Here is a tiny trained network, its code and every weight. The questions are about switching its units off for an input and a class, where a switched-off unit gives its printed mean instead of its output.

import numpy as np


def w(rows, s, z=0):
    codes = np.array(rows[::2]) - 128.0
    scale = np.full(codes.shape[1], s)
    scale[-1] = z or s
    return codes * scale


def norm(h):
    return h / np.sqrt((h * h).mean(-1, keepdims=True) + 1e-5)


def f(y):
    return np.maximum(y, 0)


def log_softmax(a):
    a = a - a.max(-1, keepdims=True)
    return a - np.log(np.exp(a).sum(-1, keepdims=True))


def net(x, mask):
    res = np.array(x, float).reshape(1, 2) / 4 @ E
    u = 0
    for l in range(3):
        y = f(norm(res) @ A[l][:, :-1].T + A[l][:, -1])
        res = res + np.where(mask[u : u + 6], y, B[l][:, -1]) @ B[l][:, :-1]
        u += 6
    return log_softmax(norm(res)[-1] @ U[:, :-1].T + U[:, -1])


A, B = {}, {}
E = w([
[116,187,99,62,155],'x0',
[100,106,97,8,152],'x1',
],0.012)
A[0] = w([
[126,250,68,139,189,119],'L0N1',
[105,144,96,130,54,2],'L0N2',
[87,157,125,139,125,2],'L0N3',
[206,88,105,236,100,228],'L0N4',
[193,114,113,182,76,121],'L0N5',
[128,104,187,205,83,209],'L0N6',
],0.012,0.00082)
B[0] = w([
[144,202,216,137,159,211],'L0N1',
[66,159,72,170,72,130],'L0N2',
[87,67,161,36,145,138],'L0N3',
[96,233,169,53,46,245],'L0N4',
[7,117,233,1,153,197],'L0N5',
[135,233,201,25,18,227],'L0N6',
],0.0084,0.011)
A[1] = w([
[105,77,1,75,89,253],'L1N1',
[154,144,104,80,18,236],'L1N2',
[142,131,181,210,99,54],'L1N3',
[129,178,159,161,199,229],'L1N4',
[244,100,97,162,90,129],'L1N5',
[144,198,134,110,29,151],'L1N6',
],0.0097,0.0016)
B[1] = w([
[131,99,92,255,55,179],'L1N1',
[181,99,99,155,118,231],'L1N2',
[90,108,140,85,114,138],'L1N3',
[93,100,96,103,87,178],'L1N4',
[65,86,156,170,151,128],'L1N5',
[197,138,54,136,129,255],'L1N6',
],0.011,0.0085)
A[2] = w([
[190,168,254,98,18,253],'L2N1',
[119,230,112,6,234,188],'L2N2',
[165,164,169,64,106,46],'L2N3',
[104,247,97,89,145,157],'L2N4',
[108,241,147,38,76,162],'L2N5',
[189,126,119,115,142,96],'L2N6',
],0.0088,0.0035)
B[2] = w([
[84,162,85,66,124,240],'L2N1',
[145,164,132,117,45,217],'L2N2',
[153,158,93,130,124,177],'L2N3',
[121,169,154,68,115,202],'L2N4',
[146,176,165,103,97,252],'L2N5',
[10,117,160,178,105,129],'L2N6',
],0.012,0.017)
U = w([
[126,3,61,206,89,248],'0',
[116,83,143,169,195,5],'1',
[89,56,127,121,172,11],'2',
[130,177,134,63,70,231],'3',
[164,97,157,186,171,2],'4',
],0.015,0.0052)

Each question gives the input, the list of numbers given to net, and the class t.
The units are the neurons (one row each of A and B). Each row of codes is followed by its name. A weight is (code - 128) times the scale printed after its matrix; where a second scale follows, it is the last column's (A, B and U).
mask holds one flag per neuron, layer by layer. A switched-off neuron (its flag False) gives its mean, the last column of its row in B, instead of its output. The means were averaged over made-up inputs and are rounded, as every weight is.
A unit's drop is (log p(t) with every unit on - log p(t) with that unit switched off) / (log p(t) with every unit on - log p(t) with every unit switched off).
top k neurons: the k neurons with the biggest drops, biggest first
top k neurons in layer l: the k neurons of layer l with the biggest drops, biggest first
drop of u: that unit's drop, to one decimal
input [0,8], class 0: top 2 neurons -> L0N1; L1N1
input [-1,5], class 0: top 3 neurons -> L0N1; L0N6; L0N4
input [-6,4], class 0: top 2 neurons in layer 0 -> L0N1; L0N5
input [-2,7], class 0: top 2 neurons in layer 0 -> L0N6; L0N4
input [0,2], class 0: top 4 neurons in layer 0 -> L0N1; L0N5; L0N6; L0N4
input [2,7], class 0: top 2 neurons in layer 2 -> L2N5; L2N4
input [-1,6], class 0: top neuron in layer 0 -> L0N1
input [1,6], class 0: top 2 neurons -> L0N1; L1N1
input [-2,4], class 0: drop of L0N6 -> 0.1
input [-3,8], class 0: drop of L1N1 -> 0.1
input [-7,7], class 0: drop of L1N6 -> 0.0
